Small tables with named rows and columns. After each table, cells are looked up by row and column.

zigig =
columns: fote, nas, mub, dagedu, veb, lemu, taz, gonu
ziludut: [2.3, 5.9, 5.9, 6.4, 3.0, 7.0, 5.0, 4.6]
tukitek: [2.4, 4.7, 4.9, 7.0, 4.8, 6.8, 6.1, 6.0]
fibo: [4.2, 6.4, 5.0, 5.4, 3.0, 5.0, 1.7, 1.6]
kiko: [1.3, 4.2, 3.4, 7.6, 4.4, 6.2, 4.0, 4.1]
defi: [3.5, 7.3, 6.1, 7.8, 3.9, 7.3, 3.6, 3.5]
sinunim: [6.5, 4.5, 4.3, 3.5, 5.4, 3.2, 3.9, 4.1]

mub of sinunim = 4.3
dagedu of sinunim = 3.5
mub of ziludut = 5.9
dagedu of fibo = 5.4
fote of sinunim = 6.5
gonu of sinunim = 4.1
veb of kiko = 4.4
veb of ziludut = 3.0
dagedu of defi = 7.8
lemu of kiko = 6.2
taz of tukitek = 6.1
lemu of ziludut = 7.0
nas of tukitek = 4.7
lemu of sinunim = 3.2

vip =
	miba	sot	zumebif	nolav	bozate	madu	lop	pami	ropabu
vub	5153	8659	7032	7041	6523	3316	2351	6128	7702
vated	3638	6883	7349	6345	4016	5185	2420	5203	5600
nur	8210	6231	2857	4887	3671	6109	6228	7898	3713
nud	4122	3665	4280	5734	5105	3213	3738	8770	6190
ziseki	9986	3107	4372	7862	7474	6543	6583	3080	5079
memetir	1307	2637	6513	5841	8316	8844	1894	3029	4411
fos	4642	6808	6353	6364	6227	7191	3283	2387	3968
vite	7548	4271	4751	3077	1053	3505	7103	3381	8121
vufesi	8831	2490	2375	2017	6059	2504	3534	5266	4265
sopig	4614	5509	6922	4821	377	6160	6816	4700	6402

nur, sot => 6231
sopig, zumebif => 6922
memetir, lop => 1894
vufesi, sot => 2490
fos, bozate => 6227
vufesi, pami => 5266
nud, ropabu => 6190
vub, miba => 5153
nur, zumebif => 2857
Row with the largest madu: memetir

bomimib
fields: muvadim, mosife, mamener, zova, bodeg, taguni
mebik: [-0.48, -0.08, 0.73, -0.65, 0.04, 0.52]
gof: [-0.33, 0.09, 0.31, -0.34, -0.25, 0.76]
sop: [-0.07, 0.21, 0.28, -0.17, -0.04, 0.52]
mabur: [-0.12, 0.14, 0.09, 0.02, -0.15, 0.56]
luvuz: [0.03, 0.10, 0.05, 0.09, -0.14, 0.58]
vapokap: [0.10, 0.19, -0.05, 0.21, -0.14, 0.43]
dob: [0.10, 0.24, -0.08, 0.33, -0.13, 0.37]
mupofu: [0.36, 0.37, -0.11, 0.46, -0.06, 0.33]
pusa: [0.40, 0.51, -0.18, 0.57, 0.01, 0.35]
kidavo: [0.57, 0.48, -0.18, 0.70, -0.01, 0.36]
dipi: [0.55, 0.52, -0.30, 0.79, 0.02, 0.15]
rovalo: [0.63, 0.63, -0.23, 0.85, 0.09, 0.06]
suze: [0.54, 0.53, -0.43, 0.80, 0.16, -0.05]

mosife of pusa is 0.51
taguni of gof is 0.76
zova of dob is 0.33
zova of dipi is 0.79
mosife of luvuz is 0.10
mosife of rovalo is 0.63
mamener of vapokap is -0.05
taguni of vapokap is 0.43
mosife of mabur is 0.14
bodeg of pusa is 0.01
muvadim of kidavo is 0.57
zova of luvuz is 0.09
taguni of sop is 0.52
mamener of kidavo is -0.18
muvadim of pusa is 0.40
muvadim of dob is 0.10
mosife of mupofu is 0.37
zova of sop is -0.17
muvadim of suze is 0.54
bodeg of rovalo is 0.09

zor
cols = beke, fafo, tonop, bater, zedezif
nedav: [41, 205, 107, 186, 113]
numo: [204, 185, 246, 25, 243]
kurel: [240, 135, 166, 159, 150]
zabusu: [229, 29, 20, 204, 42]
zofus: [231, 160, 47, 110, 147]
gobu: [44, 119, 37, 192, 185]
sal: [66, 218, 146, 165, 149]
zevu: [28, 150, 63, 200, 213]
dibu: [213, 16, 107, 84, 73]
pegul: [232, 154, 213, 70, 147]

zofus, beke: 231
zevu, tonop: 63
pegul, zedezif: 147
pegul, fafo: 154
dibu, bater: 84
pegul, beke: 232
zofus, tonop: 47
pegul, tonop: 213
numo, bater: 25
nedav, zedezif: 113
sal, tonop: 146
sal, zedezif: 149
sal, fafo: 218
zabusu, bater: 204
zabusu, tonop: 20
sal, bater: 165
sal, beke: 66
zabusu, zedezif: 42
zevu, beke: 28
Which row has the largest bater? zabusu

lebimi:
|  | zusido | pif | firavu | bararer | seruvus | larur | gozuku | giv | sebude |
|---|---|---|---|---|---|---|---|---|---|
| birokeg | 3.83 | 5.03 | 6.81 | 2.91 | 8.92 | 6.70 | 5.26 | 1.59 | 5.27 |
| namuriz | 2.05 | 3.46 | 2.80 | 3.91 | 5.26 | 4.23 | 8.45 | 3.18 | 3.85 |
| popubo | 4.80 | 6.73 | 7.19 | 7.57 | 1.34 | 4.32 | 3.19 | 7.75 | 6.01 |
| lem | 3.89 | 7.00 | 5.23 | 6.99 | 3.32 | 5.66 | 2.47 | 7.81 | 1.63 |
| zes | 5.56 | 2.24 | 3.74 | 3.05 | 7.47 | 4.19 | 9.26 | 4.56 | 5.74 |

seruvus of lem = 3.32
seruvus of popubo = 1.34
gozuku of namuriz = 8.45
seruvus of birokeg = 8.92
larur of popubo = 4.32
larur of zes = 4.19
sebude of zes = 5.74
bararer of zes = 3.05
larur of birokeg = 6.70
sebude of namuriz = 3.85
giv of birokeg = 1.59
giv of zes = 4.56
zusido of zes = 5.56
sebude of lem = 1.63
firavu of lem = 5.23
gozuku of lem = 2.47

